Here is a tiny trained network, its code and every weight. The questions are about switching its units off for an input and a target symbol, where a switched-off unit gives its printed mean instead of its output.

import numpy as np


def w(rows, s, z=0):
    codes = np.array(rows[::2]) - 128.0
    scale = np.full(codes.shape[1], s)
    scale[-1] = z or s
    return codes * scale


def f(y):
    return np.maximum(y, 0)


def softmax(a):
    e = np.exp(a - a.max(-1, keepdims=True))
    return e / e.sum(-1, keepdims=True)


def log_softmax(a):
    a = a - a.max(-1, keepdims=True)
    return a - np.log(np.exp(a).sum(-1, keepdims=True))


def net(x, mask):
    ids = ['ΓΔΛΨαβζηθμξπστφω'.index(c) for c in x.split()]
    T = len(ids)
    res = E[ids] + P[:T]
    u = 0
    for l in range(2):
        r = res
        for j in range(2):
            rows = slice(2 * j, 2 * j + 2)
            q, k, v = (r @ M[l][rows].T for M in (Q, K, V))
            z = softmax(np.where(np.tri(T) > 0, q @ k.T / 2**0.5, -1e9)) @ v
            o = O[l][rows]
            res = res + np.where(mask[u + j], z, o[:, -1]) @ o[:, :-1]
        u += 2
        y = f(res @ A[l][:, :-1].T + A[l][:, -1])
        res = res + np.where(mask[u : u + 8], y, B[l][:, -1]) @ B[l][:, :-1]
        u += 8
    return log_softmax(res[-1] @ U[:, :-1].T + U[:, -1])


Q, K, V, O, A, B = {}, {}, {}, {}, {}, {}
E = w([
[135,133,170],'Γ',
[133,123,146],'Δ',
[254,96,167],'Λ',
[102,178,113],'Ψ',
[145,121,159],'α',
[119,82,41],'β',
[130,124,136],'ζ',
[129,119,130],'η',
[130,104,91],'θ',
[123,88,171],'μ',
[31,188,47],'ξ',
[144,156,165],'π',
[167,201,158],'σ',
[92,18,98],'τ',
[174,214,96],'φ',
[149,155,174],'ω',
],0.0087)
P = w([
[118,136,164],'0',
[129,124,108],'1',
[85,117,155],'2',
[112,119,132],'3',
[134,128,105],'4',
[117,121,115],'5',
[146,128,79],'6',
[161,130,61],'7',
[181,136,38],'8',
[179,134,22],'9',
[197,139,1],'10',
],0.004)
Q[0] = w([
[2,131,163],'L0H1',
[53,135,226],'L0H1',
[27,66,204],'L0H2',
[87,60,179],'L0H2',
],0.0078)
K[0] = w([
[15,192,49],'L0H1',
[39,213,127],'L0H1',
[43,36,253],'L0H2',
[64,81,164],'L0H2',
],0.0073)
V[0] = w([
[254,111,153],'L0H1',
[240,135,130],'L0H1',
[131,240,139],'L0H2',
[108,15,124],'L0H2',
],0.0069)
O[0] = w([
[182,130,255,219],'L0H1',
[167,118,217,145],'L0H1',
[27,168,210,9],'L0H2',
[233,100,30,254],'L0H2',
],0.0071,0.00052)
A[0] = w([
[50,248,60,238],'L0N1',
[206,236,216,138],'L0N2',
[160,123,222,253],'L0N3',
[213,246,236,137],'L0N4',
[122,12,40,128],'L0N5',
[97,130,51,244],'L0N6',
[155,1,209,173],'L0N7',
[62,243,74,230],'L0N8',
],0.0047,0.0032)
B[0] = w([
[54,228,63,203],'L0N1',
[36,224,200,172],'L0N2',
[191,138,195,252],'L0N3',
[35,223,225,178],'L0N4',
[124,23,2,181],'L0N5',
[76,128,96,236],'L0N6',
[232,52,156,208],'L0N7',
[46,206,79,198],'L0N8',
],0.0051,0.0034)
Q[1] = w([
[253,102,188],'L1H1',
[21,184,137],'L1H1',
[154,127,183],'L1H2',
[131,212,126],'L1H2',
],0.0066)
K[1] = w([
[184,8,205],'L1H1',
[141,254,111],'L1H1',
[142,209,214],'L1H2',
[118,219,83],'L1H2',
],0.0052)
V[1] = w([
[150,216,164],'L1H1',
[179,254,52],'L1H1',
[223,138,202],'L1H2',
[114,239,50],'L1H2',
],0.0063)
O[1] = w([
[116,169,181,226],'L1H1',
[47,183,126,254],'L1H1',
[151,171,189,98],'L1H2',
[2,141,90,214],'L1H2',
],0.0082,0.00072)
A[1] = w([
[154,126,148,2],'L1N1',
[150,25,134,171],'L1N2',
[99,170,122,65],'L1N3',
[165,2,139,228],'L1N4',
[206,82,140,178],'L1N5',
[90,185,114,94],'L1N6',
[112,115,81,245],'L1N7',
[205,172,176,200],'L1N8',
],0.0086,0.0045)
B[1] = w([
[66,142,109,131],'L1N1',
[205,242,10,208],'L1N2',
[138,182,191,163],'L1N3',
[243,216,9,255],'L1N4',
[228,157,121,227],'L1N5',
[220,254,101,188],'L1N6',
[56,111,42,227],'L1N7',
[208,42,224,238],'L1N8',
],0.0057,0.0062)
U = w([
[89,69,235,160],'Γ',
[99,69,174,133],'Δ',
[202,89,227,49],'Λ',
[65,162,110,207],'Ψ',
[146,58,225,147],'α',
[59,3,16,3],'β',
[81,60,155,79],'ζ',
[96,52,130,77],'η',
[86,59,70,135],'θ',
[207,128,111,224],'μ',
[9,136,70,155],'ξ',
[92,114,209,75],'π',
[101,187,218,127],'σ',
[157,160,33,111],'τ',
[93,218,164,53],'φ',
[107,114,214,120],'ω',
],0.0058,0.0055)

Each question gives the input, a string of symbols that net reads in full, and the target symbol t.
The units are the heads (2 rows each of Q, K, V and O) and the neurons (one row each of A and B). Each row of codes is followed by its name. A weight is (code - 128) times the scale printed after its matrix; where a second scale follows, it is the last column's (O, A, B and U).
mask holds one flag per unit, layer by layer, with each layer's heads first. A switched-off unit (its flag False) gives its mean, the last column of its rows in O or B, instead of its output. The means were averaged over made-up inputs and are rounded, as every weight is.
A unit's drop is (log p(t) with every unit on - log p(t) with that unit switched off) / (log p(t) with every unit on - log p(t) with every unit switched off).
top k neurons: the k neurons with the biggest drops, biggest first
k most important neurons of layer l: the k neurons of layer l with the biggest drops, biggest first
heads that matter: for each layer, one digit per head in row order, 1 if its drop is at least 0.15 and else 0, layers parted by /
drop of u: that unit's drop, to one decimal
input Λ Ψ ξ ξ σ, target ξ: heads that matter	10 / 01
input π Δ Γ μ μ σ η τ τ, target τ: heads that matter	00 / 00
input α τ μ τ μ θ, target τ: 3 most important neurons of layer 1	(L1N4 L1N2 L1N8)
input Λ μ Γ, target Λ: heads that matter	10 / 01
input μ θ τ μ, target τ: heads that matter	11 / 10
input ξ α η, target ξ: heads that matter	10 / 01
input μ π η α Δ μ φ, target φ: 2 most important neurons of layer 0	(L0N1 L0N8)
input σ τ μ Λ α μ, target μ: top neuron	(L1N4)
input η φ μ μ α Γ φ Δ α τ ξ, target ξ: heads that matter	00 / 01
input μ η ξ α μ α φ, target ξ: top 2 neurons	(L0N1 L0N8)
input ξ μ μ, target ξ: 2 most important neurons of layer 0	(L0N1 L0N8)
input α β Ψ μ τ, target τ: 2 most important neurons of layer 1	(L1N4 L1N2)
input ω ξ π, target ξ: top 2 neurons	(L0N1 L0N8)
input Λ Γ α Γ α μ, target Λ: most important neuron of layer 1	(L1N8)
input θ μ β τ Γ θ Γ μ, target τ: 3 most important neurons of layer 1	(L1N4 L1N2 L1N8)
input η Δ ξ μ Γ Δ β, target ξ: drop of L0N8	0.1
input ζ ω α Δ φ, target φ: drop of L1H1	0.2
input ω Λ α α η, target Λ: drop of L0H2	0.0
